Below is a small trained network, with its code and all its weights. Each question gives an input and a target symbol and asks what happens when units are switched off, that is, made to give their printed mean instead of their output.

import numpy as np


def w(rows, s, z=0):
    codes = np.array(rows[::2]) - 128.0
    scale = np.full(codes.shape[1], s)
    scale[-1] = z or s
    return codes * scale


def softmax(a):
    e = np.exp(a - a.max(-1, keepdims=True))
    return e / e.sum(-1, keepdims=True)


def log_softmax(a):
    a = a - a.max(-1, keepdims=True)
    return a - np.log(np.exp(a).sum(-1, keepdims=True))


def net(x, mask):
    ids = ['ΛΠΩβεθστφ'.index(c) for c in x.split()]
    T = len(ids)
    res = E[ids] + P[:T]
    u = 0
    for l in range(3):
        r = res
        for j in range(3):
            rows = slice(3 * j, 3 * j + 3)
            q, k, v = (r @ M[l][rows].T for M in (Q, K, V))
            z = softmax(np.where(np.tri(T) > 0, q @ k.T / 3**0.5, -1e9)) @ v
            o = O[l][rows]
            res = res + np.where(mask[u + j], z, o[:, -1]) @ o[:, :-1]
        u += 3
    return log_softmax(res[-1] @ U[:, :-1].T + U[:, -1])


Q, K, V, O = {}, {}, {}, {}
E = w([
[199,68,103,185,167,142,41,181,75,127,163],'Λ',
[72,183,126,119,72,41,77,138,106,15,99],'Π',
[156,114,72,116,148,155,105,88,167,109,215],'Ω',
[111,146,163,96,149,140,121,124,245,212,149],'β',
[134,157,95,108,224,168,158,153,181,131,54],'ε',
[144,152,12,110,80,135,169,94,105,208,99],'θ',
[141,208,213,104,163,50,205,102,102,38,100],'σ',
[133,168,180,71,66,4,128,192,92,117,129],'τ',
[88,99,118,196,208,107,80,49,95,153,156],'φ',
],0.014)
P = w([
[158,10,112,134,97,99,153,147,149,105,82],'0',
[131,196,128,91,170,123,108,127,102,128,135],'1',
[184,152,129,114,122,75,57,81,159,133,101],'2',
[93,141,123,203,74,164,210,213,151,115,159],'3',
[84,240,155,65,182,172,115,154,53,140,190],'4',
[176,135,111,165,68,98,54,92,167,116,91],'5',
[96,141,136,222,40,164,165,175,146,81,124],'6',
],0.012)
Q[0] = w([
[126,194,125,111,65,53,135,149,164,71,112],'L0H0',
[64,82,171,148,124,142,112,58,176,185,116],'L0H0',
[140,113,146,184,123,90,101,152,71,112,111],'L0H0',
[186,153,108,83,144,106,117,95,153,175,58],'L0H1',
[93,174,133,99,72,124,186,171,133,109,47],'L0H1',
[113,98,94,126,173,209,163,124,123,232,140],'L0H1',
[116,53,134,57,176,246,140,99,82,169,139],'L0H2',
[196,65,96,123,134,117,64,72,177,159,55],'L0H2',
[181,198,121,29,180,27,71,118,88,122,139],'L0H2',
],0.011)
K[0] = w([
[142,106,103,84,61,111,152,128,115,92,73],'L0H0',
[100,124,185,173,117,106,113,76,185,155,137],'L0H0',
[130,93,125,190,119,114,86,159,69,113,111],'L0H0',
[154,151,109,75,133,119,103,121,144,171,79],'L0H1',
[99,102,93,99,109,146,182,135,132,116,44],'L0H1',
[67,245,122,147,108,157,122,140,117,170,164],'L0H1',
[201,127,74,108,174,165,25,75,194,199,136],'L0H2',
[116,101,111,208,94,184,161,163,177,159,157],'L0H2',
[181,111,148,176,76,53,125,107,175,95,70],'L0H2',
],0.011)
V[0] = w([
[102,160,133,101,116,122,109,146,159,101,145],'L0H0',
[91,163,120,75,119,117,126,118,181,116,109],'L0H0',
[212,194,102,134,124,175,112,163,101,99,128],'L0H0',
[58,153,96,112,147,114,49,206,134,168,82],'L0H1',
[226,111,153,93,172,91,128,150,124,134,184],'L0H1',
[123,171,196,135,106,98,161,139,88,160,185],'L0H1',
[216,118,140,183,168,114,105,196,58,69,131],'L0H2',
[185,117,77,39,170,183,108,212,255,74,136],'L0H2',
[83,146,141,174,182,126,104,178,128,196,11],'L0H2',
],0.0084)
O[0] = w([
[133,116,139,160,148,90,141,123,79,154,153,192],'L0H0',
[134,104,131,165,140,108,135,125,62,123,116,179],'L0H0',
[52,131,151,114,96,124,186,78,125,184,159,140],'L0H0',
[184,121,79,84,130,106,145,92,129,109,247,173],'L0H1',
[144,149,78,128,146,75,115,136,105,169,43,250],'L0H1',
[116,99,105,98,140,183,110,190,65,124,105,25],'L0H1',
[73,61,160,55,91,162,129,54,170,127,145,253],'L0H2',
[177,122,194,170,69,168,142,82,42,143,121,155],'L0H2',
[53,127,141,131,154,130,123,155,111,180,2,86],'L0H2',
],0.0097,0.0027)
Q[1] = w([
[126,152,154,85,87,1,136,117,86,81,130],'L1H0',
[130,154,135,103,87,127,139,114,171,84,79],'L1H0',
[177,125,80,169,136,144,118,63,173,192,169],'L1H0',
[107,108,174,136,121,49,108,139,221,162,83],'L1H1',
[150,133,231,186,82,123,119,164,157,102,116],'L1H1',
[165,171,143,80,94,68,107,105,121,78,134],'L1H1',
[97,153,187,134,67,44,128,111,124,102,77],'L1H2',
[101,60,120,243,107,248,153,186,192,144,138],'L1H2',
[54,160,176,101,155,188,147,164,56,107,166],'L1H2',
],0.0084)
K[1] = w([
[122,2,183,125,120,83,104,137,164,83,125],'L1H0',
[92,86,130,138,101,125,175,164,92,61,111],'L1H0',
[145,154,104,198,148,222,207,114,203,187,133],'L1H0',
[156,29,102,110,139,109,100,143,205,165,55],'L1H1',
[175,55,215,216,119,109,163,159,125,109,107],'L1H1',
[221,120,105,110,147,157,67,85,124,52,118],'L1H1',
[182,49,110,131,153,209,174,159,146,59,68],'L1H2',
[44,244,110,31,198,189,119,142,20,137,200],'L1H2',
[214,146,125,45,162,93,44,9,91,145,75],'L1H2',
],0.0066)
V[1] = w([
[135,176,148,121,168,157,95,95,186,226,152],'L1H0',
[138,102,21,109,119,93,196,129,87,160,130],'L1H0',
[165,68,105,133,157,167,121,146,121,192,106],'L1H0',
[147,173,111,143,90,148,153,79,65,51,188],'L1H1',
[151,77,172,165,137,151,98,153,183,138,103],'L1H1',
[138,165,102,130,149,167,134,130,126,147,98],'L1H1',
[168,105,234,87,78,80,46,216,164,198,146],'L1H2',
[189,83,162,111,168,170,116,131,171,254,172],'L1H2',
[77,94,41,177,102,159,55,65,95,99,120],'L1H2',
],0.0063)
O[1] = w([
[55,162,64,173,88,165,159,61,107,167,104,109],'L1H0',
[135,93,65,145,178,82,152,165,99,75,126,152],'L1H0',
[131,181,56,141,134,157,156,144,95,61,94,98],'L1H0',
[164,108,205,156,189,77,107,200,193,180,145,122],'L1H1',
[109,123,59,192,97,116,168,73,97,78,134,159],'L1H1',
[69,110,142,97,148,133,132,121,128,170,155,104],'L1H1',
[99,191,143,211,110,66,159,98,224,210,136,254],'L1H2',
[156,160,153,118,151,135,72,194,226,190,93,139],'L1H2',
[201,199,87,111,119,174,135,179,73,2,134,97],'L1H2',
],0.0062,0.0048)
Q[2] = w([
[121,122,164,96,84,84,146,103,87,56,163],'L2H0',
[68,124,200,85,113,68,132,139,100,82,126],'L2H0',
[147,75,145,140,147,179,119,173,112,121,174],'L2H0',
[76,234,182,96,166,88,114,148,69,165,173],'L2H1',
[145,71,59,217,170,238,145,181,169,207,142],'L2H1',
[201,145,99,132,142,47,107,83,165,159,76],'L2H1',
[71,82,158,79,138,171,110,156,116,73,101],'L2H2',
[154,49,119,2,118,156,115,87,136,64,152],'L2H2',
[109,203,133,126,98,35,151,143,138,73,150],'L2H2',
],0.0082)
K[2] = w([
[77,86,181,90,82,20,100,172,110,43,132],'L2H0',
[119,115,198,36,104,33,147,122,109,119,77],'L2H0',
[125,199,139,144,167,121,80,151,91,143,184],'L2H0',
[230,111,97,114,111,73,94,19,151,161,61],'L2H1',
[86,219,126,94,204,206,54,121,155,170,192],'L2H1',
[121,65,94,223,84,209,171,164,227,121,127],'L2H1',
[21,108,158,110,199,155,135,114,206,98,131],'L2H2',
[70,36,116,17,107,126,112,69,220,119,164],'L2H2',
[137,157,165,141,101,18,183,190,164,2,87],'L2H2',
],0.0071)
V[2] = w([
[93,139,137,107,97,105,148,96,118,145,175],'L2H0',
[156,47,98,132,156,173,101,94,137,178,146],'L2H0',
[129,159,159,153,52,106,82,146,97,106,136],'L2H0',
[105,179,219,133,202,142,152,87,156,73,118],'L2H1',
[172,122,128,90,171,144,254,107,119,154,79],'L2H1',
[95,111,116,208,200,162,62,85,115,92,136],'L2H1',
[93,135,64,157,146,123,136,99,123,135,195],'L2H2',
[144,166,136,150,150,138,99,179,106,97,109],'L2H2',
[212,141,116,120,102,128,174,147,57,126,75],'L2H2',
],0.0088)
O[2] = w([
[95,99,96,124,186,151,128,75,105,102,159,214],'L2H0',
[58,132,160,44,55,48,101,183,118,70,168,33],'L2H0',
[168,170,102,87,168,181,143,69,166,142,104,254],'L2H0',
[171,177,133,86,94,12,204,89,70,160,142,21],'L2H1',
[177,31,137,46,122,85,140,138,136,182,83,139],'L2H1',
[88,255,169,114,50,66,85,113,147,174,163,37],'L2H1',
[217,130,139,18,180,79,169,124,174,126,112,44],'L2H2',
[88,85,124,152,95,72,128,67,124,110,140,106],'L2H2',
[43,102,137,177,200,148,121,156,88,73,214,253],'L2H2',
],0.0069,0.0036)
U = w([
[159,98,103,103,157,79,185,126,166,163,121,33],'Λ',
[61,109,189,124,92,137,149,117,31,124,60,251],'Π',
[129,168,55,163,144,215,176,72,82,127,124,31],'Ω',
[175,133,196,152,101,128,128,141,120,79,207,175],'β',
[139,189,124,234,156,133,137,163,147,211,55,105],'ε',
[70,196,89,103,115,75,133,179,148,86,94,202],'θ',
[94,111,168,95,103,254,108,104,182,146,96,139],'σ',
[127,94,73,129,223,138,120,213,136,96,89,181],'τ',
[11,73,105,159,155,102,139,79,186,164,187,31],'φ',
],0.0047,0.0032)

Each question gives the input, a string of symbols that net reads in full, and the target symbol t.
The units are the heads (3 rows each of Q, K, V and O). Each row of codes is followed by its name. A weight is (code - 128) times the scale printed after its matrix; where a second scale follows, it is the last column's (O and U).
mask holds one flag per head, layer by layer. A switched-off head (its flag False) gives its mean, the last column of its rows in O, instead of its output. The means were averaged over made-up inputs and are rounded, as every weight is.
A unit's drop is (log p(t) with every unit on - log p(t) with that unit switched off) / (log p(t) with every unit on - log p(t) with every unit switched off).
The circuit of an input: a set's keep is (log p(t) with only the set's units on - log p(t) with every unit switched off) / (log p(t) with every unit on - log p(t) with every unit switched off). Starting from all 9 units, units are removed one at a time, each time the one whose removal leaves the highest keep (on an exact tie, the one counted first), for as long as the keep stays at least 0.8.
circuit, biggest first: the units of the circuit, biggest drop first
most important unit: the unit with the biggest drop
heads that matter: for each layer, one digit per head in row order, 1 if its drop is at least 0.15 and else 0, layers parted by /
drop when u is switched off: that unit's drop, to one decimal
input τ β β Ω β θ ε, target ε: circuit, biggest first => L0H2
input Ω τ τ ε, target φ: circuit, biggest first => L1H2, L2H2
input Ω σ θ, target β: heads that matter => 001 / 000 / 000
input τ φ σ, target τ: heads that matter => 010 / 100 / 010
input Λ Π φ β φ, target θ: heads that matter => 001 / 000 / 010
input σ σ τ Λ Ω, target φ: circuit, biggest first => L1H2, L0H0
input τ τ τ, target τ: circuit, biggest first => L2H1, L0H1
input Λ θ Λ θ σ, target θ: circuit, biggest first => L0H2, L2H0, L0H1
input Ω Ω β Π ε, target ε: circuit, biggest first => L0H2, L1H2
input β Λ τ, target φ: circuit, biggest first => L0H2, L1H2, L2H2
input θ β τ Ω τ Ω, target β: circuit, biggest first => L0H2, L1H1
input τ θ φ ε, target τ: circuit, biggest first => L1H2, L0H2
input Ω φ Ω Λ, target θ: circuit, biggest first => L2H1, L0H2, L2H0, L1H1
input β Π Π θ τ Ω Ω, target φ: circuit, biggest first => L1H2, L0H2
input θ ε σ Π φ Ω, target Ω: heads that matter => 000 / 001 / 110
input σ ε ε, target Λ: heads that matter => 011 / 001 / 011
input φ φ Λ σ, target Ω: heads that matter => 100 / 011 / 100
input ε β Π φ, target ε: circuit, biggest first => L0H2
input Ω β θ Ω, target ε: circuit, biggest first => L0H2, L1H2
input σ Ω τ Λ τ Λ θ, target φ: circuit, biggest first => L1H2, L0H1, L0H2
input τ φ Ω σ θ, target β: circuit, biggest first => L0H2, L1H1, L0H1
input θ Ω β, target τ: most important unit => L2H1
input φ τ θ Λ ε, target τ: heads that matter => 001 / 011 / 010
input Λ β Λ τ, target θ: heads that matter => 001 / 000 / 100
input τ Ω β σ τ θ, target Λ: heads that matter => 001 / 001 / 011
input φ φ τ, target Ω: drop when L0H0 is switched off => 0.2
input θ Ω θ Π σ τ τ, target σ: drop when L1H0 is switched off => 0.4
input τ τ Λ τ, target τ: drop when L0H2 is switched off => 0.0
input θ σ Λ φ τ β, target θ: drop when L0H2 is switched off => 0.3
input Ω β Π φ Λ Λ τ, target ε: most important unit => L2H0
